Below is a small trained network, with its code and all its weights. Each question gives an input and a class and asks what happens when units are switched off, that is, made to give their printed mean instead of their output.

import numpy as np


def w(rows, s, z=0):
    codes = np.array(rows[::2]) - 128.0
    scale = np.full(codes.shape[1], s)
    scale[-1] = z or s
    return codes * scale


def f(y):
    return y / 2 * (1 + np.tanh(0.7978845608 * (y + 0.044715 * y**3)))


def log_softmax(a):
    a = a - a.max(-1, keepdims=True)
    return a - np.log(np.exp(a).sum(-1, keepdims=True))


def net(x, mask):
    res = np.array(x, float).reshape(1, 8) / 4 @ E
    y = f(res @ A[0][:, :-1].T + A[0][:, -1])
    res = res + np.where(mask, y, B[0][:, -1]) @ B[0][:, :-1]
    return log_softmax(res[-1] @ U[:, :-1].T + U[:, -1])


A, B = {}, {}
E = w([
[118,131,141,128,130],'x0',
[119,164,180,132,113],'x1',
[40,46,135,141,44],'x2',
[143,83,120,5,129],'x3',
[106,132,145,124,136],'x4',
[176,83,54,131,127],'x5',
[135,115,115,129,128],'x6',
[121,130,141,130,127],'x7',
],0.011)
A[0] = w([
[175,129,90,125,201,223],'neuron 1',
[139,39,168,186,2,168],'neuron 2',
[142,70,188,170,74,167],'neuron 3',
[139,159,187,103,121,242],'neuron 4',
[170,115,159,69,107,47],'neuron 5',
[181,150,128,63,82,54],'neuron 6',
[55,121,82,125,67,66],'neuron 7',
[55,62,130,175,113,64],'neuron 8',
[84,134,96,153,82,46],'neuron 9',
[121,160,113,222,159,45],'neuron 10',
[111,114,170,238,161,55],'neuron 11',
[172,163,134,141,149,40],'neuron 12',
[109,118,117,75,152,152],'neuron 13',
[188,116,160,143,197,23],'neuron 14',
[176,113,135,234,103,34],'neuron 15',
[230,134,152,121,66,239],'neuron 16',
[205,168,175,138,101,172],'neuron 17',
[96,122,94,33,190,145],'neuron 18',
[100,147,115,161,131,110],'neuron 19',
[239,128,116,188,191,221],'neuron 20',
[122,67,118,154,66,42],'neuron 21',
[201,248,75,120,174,69],'neuron 22',
[119,119,113,212,210,59],'neuron 23',
[119,39,52,159,111,254],'neuron 24',
],0.0099,0.004)
B[0] = w([
[121,161,102,107,86,223],'neuron 1',
[91,174,135,75,132,237],'neuron 2',
[104,168,112,74,188,181],'neuron 3',
[113,167,103,155,117,190],'neuron 4',
[206,52,178,144,87,152],'neuron 5',
[114,62,213,114,73,155],'neuron 6',
[171,124,128,71,168,174],'neuron 7',
[107,119,146,74,206,190],'neuron 8',
[136,63,202,41,208,147],'neuron 9',
[201,85,196,158,135,193],'neuron 10',
[191,84,113,184,154,200],'neuron 11',
[174,99,130,2,123,153],'neuron 12',
[121,66,111,172,36,164],'neuron 13',
[184,160,212,48,125,158],'neuron 14',
[191,43,142,154,102,178],'neuron 15',
[81,120,68,152,107,183],'neuron 16',
[139,172,115,120,132,180],'neuron 17',
[84,52,145,197,100,206],'neuron 18',
[121,118,172,138,75,146],'neuron 19',
[48,114,89,61,110,255],'neuron 20',
[124,131,152,61,138,167],'neuron 21',
[143,177,157,79,91,246],'neuron 22',
[127,79,204,129,104,176],'neuron 23',
[99,160,109,153,124,241],'neuron 24',
],0.0063,0.0089)
U = w([
[145,1,235,147,102,14],'0',
[93,152,140,52,202,3],'1',
[44,167,93,167,144,250],'2',
[47,156,111,160,137,193],'3',
[20,158,122,189,82,177],'4',
],0.0068,0.0032)

Each question gives the input, the list of numbers given to net, and the class t.
The units are the neurons (one row each of A and B). Each row of codes is followed by its name. A weight is (code - 128) times the scale printed after its matrix; where a second scale follows, it is the last column's (A, B and U).
mask holds one flag per neuron, in row order. A switched-off neuron (its flag False) gives its mean, the last column of its row in B, instead of its output. The means were averaged over made-up inputs and are rounded, as every weight is.
A unit's drop is (log p(t) with every unit on - log p(t) with that unit switched off) / (log p(t) with every unit on - log p(t) with every unit switched off).
The circuit of an input: a set's keep is (log p(t) with only the set's units on - log p(t) with every unit switched off) / (log p(t) with every unit on - log p(t) with every unit switched off). Starting from the 12 units with the biggest drops (on a tie, the unit counted first), units are removed one at a time, each time the one whose removal leaves the highest keep (on an exact tie, the one counted first), for as long as the keep stays at least 0.8.
circuit, biggest first: the units of the circuit, biggest drop first
most important unit: the unit with the biggest drop
k most important neurons: the k neurons with the biggest drops, biggest first
drop of u: that unit's drop, to one decimal
input [-1,-7,6,-7,-6,-3,0,0], class 0: circuit, biggest first -> [neuron 15; neuron 9]
input [0,-6,-3,5,0,-8,-2,-4], class 0: circuit, biggest first -> [neuron 18; neuron 20]
input [8,-2,8,6,-7,8,-6,-6], class 1: most important unit -> neuron 2
input [4,6,-7,7,-5,0,3,-4], class 0: circuit, biggest first -> [neuron 6; neuron 5]
input [6,-1,6,5,3,-3,1,-8], class 1: 4 most important neurons -> [neuron 7; neuron 8; neuron 2; neuron 3]
input [1,3,8,-7,6,1,-2,-4], class 1: 3 most important neurons -> [neuron 2; neuron 3; neuron 8]
input [2,-7,7,1,-7,6,4,-5], class 1: circuit, biggest first -> [neuron 21; neuron 8; neuron 2]
input [-5,-3,0,-7,-2,0,0,-4], class 0: drop of neuron 9 -> 0.0
input [-5,5,1,-8,-6,-1,2,-4], class 0: drop of neuron 10 -> 0.2
input [-4,3,5,-1,-5,8,0,-7], class 1: drop of neuron 2 -> 0.2
input [-2,1,-5,7,6,-1,3,1], class 0: drop of neuron 13 -> 0.1
